Below is a small trained network, with its code and all its weights. Each question gives an input and a target symbol and asks what happens when units are switched off, that is, made to give their printed mean instead of their output.

import numpy as np


def w(rows, s, z=0):
    codes = np.array(rows[::2]) - 128.0
    scale = np.full(codes.shape[1], s)
    scale[-1] = z or s
    return codes * scale


def f(y):
    return y / 2 * (1 + np.tanh(0.7978845608 * (y + 0.044715 * y**3)))


def softmax(a):
    e = np.exp(a - a.max(-1, keepdims=True))
    return e / e.sum(-1, keepdims=True)


def log_softmax(a):
    a = a - a.max(-1, keepdims=True)
    return a - np.log(np.exp(a).sum(-1, keepdims=True))


def net(x, mask):
    ids = ['αβδηλξπσψ'.index(c) for c in x.split()]
    T = len(ids)
    res = E[ids] + P[:T]
    q, k, v = (res @ M[0].T for M in (Q, K, V))
    z = softmax(np.where(np.tri(T) > 0, q @ k.T / 2**0.5, -1e9)) @ v
    res = res + np.where(mask[0], z, O[0][:, -1]) @ O[0][:, :-1]
    y = f(res @ A[0][:, :-1].T + A[0][:, -1])
    res = res + np.where(mask[1:9], y, B[0][:, -1]) @ B[0][:, :-1]
    return log_softmax(res[-1] @ U[:, :-1].T + U[:, -1])


Q, K, V, O, A, B = {}, {}, {}, {}, {}, {}
E = w([
[33,149,118,91,89,183],'α',
[110,157,136,77,70,144],'β',
[109,166,140,2,113,143],'δ',
[179,157,122,26,155,68],'η',
[181,111,107,69,163,77],'λ',
[112,96,121,118,166,132],'ξ',
[57,98,104,123,158,160],'π',
[135,107,108,91,161,104],'σ',
[66,107,94,154,127,144],'ψ',
],0.019)
P = w([
[131,153,14,141,248,177],'0',
[91,103,143,149,85,93],'1',
[157,101,125,95,172,162],'2',
[65,113,150,152,60,111],'3',
[107,136,141,67,185,172],'4',
[87,103,149,143,73,97],'5',
[93,133,128,112,194,163],'6',
[90,98,146,141,75,90],'7',
[93,173,136,68,195,157],'8',
[69,109,150,139,68,113],'9',
[121,149,103,175,163,115],'10',
[100,107,151,113,85,83],'11',
],0.014)
Q[0] = w([
[161,162,131,122,199,144],'h1',
[59,44,136,56,92,6],'h1',
],0.012)
K[0] = w([
[101,81,235,131,115,60],'h1',
[153,255,10,150,203,196],'h1',
],0.0072)
V[0] = w([
[194,151,95,175,128,10],'h1',
[122,165,191,21,130,97],'h1',
],0.012)
O[0] = w([
[78,20,181,96,65,175,1],'h1',
[96,128,10,224,29,113,179],'h1',
],0.013,0.004)
A[0] = w([
[110,98,119,165,175,115,254],'n1',
[123,136,168,107,182,137,60],'n2',
[98,154,104,137,97,57,167],'n3',
[93,167,143,111,225,77,155],'n4',
[163,83,60,95,121,173,126],'n5',
[120,108,116,169,58,254,181],'n6',
[146,139,40,115,148,138,99],'n7',
[168,193,75,184,134,137,112],'n8',
],0.01,0.0057)
B[0] = w([
[143,255,105,12,35,191,178],'n1',
[90,134,167,251,87,54,172],'n2',
[155,125,52,157,156,154,212],'n3',
[121,102,123,132,23,168,248],'n4',
[182,218,210,167,179,139,155],'n5',
[197,105,174,197,157,236,180],'n6',
[116,91,237,196,172,113,213],'n7',
[80,40,139,74,234,130,227],'n8',
],0.0065,0.013)
U = w([
[202,235,157,76,195,192,224],'α',
[143,206,62,49,99,134,222],'β',
[59,140,121,134,107,54,139],'δ',
[113,118,97,96,29,103,135],'η',
[87,34,188,75,153,111,20],'λ',
[80,148,176,107,101,76,110],'ξ',
[122,244,153,160,70,64,10],'π',
[57,89,158,59,108,78,105],'σ',
[87,129,254,177,162,68,2],'ψ',
],0.0079,0.0034)

Each question gives the input, a string of symbols that net reads in full, and the target symbol t.
The units are the heads (2 rows each of Q, K, V and O) and the neurons (one row each of A and B). Each row of codes is followed by its name. A weight is (code - 128) times the scale printed after its matrix; where a second scale follows, it is the last column's (O, A, B and U).
mask holds one flag per unit, heads first, then neurons. A switched-off unit (its flag False) gives its mean, the last column of its rows in O or B, instead of its output. The means were averaged over made-up inputs and are rounded, as every weight is.
A unit's drop is (log p(t) with every unit on - log p(t) with that unit switched off) / (log p(t) with every unit on - log p(t) with every unit switched off).
The circuit of an input: a set's keep is (log p(t) with only the set's units on - log p(t) with every unit switched off) / (log p(t) with every unit on - log p(t) with every unit switched off). Starting from all 9 units, units are removed one at a time, each time the one whose removal leaves the highest keep (on an exact tie, the one counted first), for as long as the keep stays at least 0.8.
circuit, biggest first: the units of the circuit, biggest drop first
unit that matters most: the unit with the biggest drop
k most important neurons: the k neurons with the biggest drops, biggest first
drop when u is switched off: that unit's drop, to one decimal
input η α π σ β ψ σ ξ π, target β: unit that matters most	n1
input β ψ δ π ξ β ξ δ π σ ξ ψ, target β: 3 most important neurons	[n2, n1, n7]
input η η ψ, target α: circuit, biggest first	[n4, n2, n1]
input ψ ψ β β ψ α π β η δ, target ψ: 2 most important neurons	[n2, n1]
input δ ξ η σ, target δ: 2 most important neurons	[n8, n7]
input δ σ ξ σ λ η ψ ξ η η λ ξ, target δ: 2 most important neurons	[n8, n7]
input σ ψ η π σ η σ π ψ σ ψ β, target σ: circuit, biggest first	[h1, n6]
input ψ δ δ η, target ψ: circuit, biggest first	[h1, n2]
input α π ψ α ξ σ, target α: 2 most important neurons	[n8, n1]
input η λ δ λ, target η: 2 most important neurons	[n8, n7]
input ξ ξ δ ψ δ η β η η, target δ: circuit, biggest first	[h1, n7]
input β ψ β δ ψ λ ξ δ π η η λ, target β: 2 most important neurons	[n2, n6]
input β ξ δ β, target β: 2 most important neurons	[n7, n2]
input λ η ψ η, target λ: circuit, biggest first	[h1]
input α ξ β σ η ξ π π, target α: 2 most important neurons	[n1, n8]
input δ β η λ σ π π δ, target δ: 2 most important neurons	[n8, n7]
input π β η ψ, target π: 3 most important neurons	[n2, n8, n4]
input δ ξ η δ σ π, target δ: 2 most important neurons	[n8, n7]
input ψ η ξ ψ δ β, target ψ: 3 most important neurons	[n2, n1, n3]
input β ψ σ λ α ξ π π η σ ξ, target β: most important neuron	[n1]
input η α β σ, target η: drop when h1 is switched off	0.8
input η σ σ δ η σ ψ ψ λ π, target η: drop when n3 is switched off	0.0
input ψ ξ β ξ, target ψ: drop when h1 is switched off	3.3
input η π ξ ψ η δ δ β, target η: drop when h1 is switched off	1.0
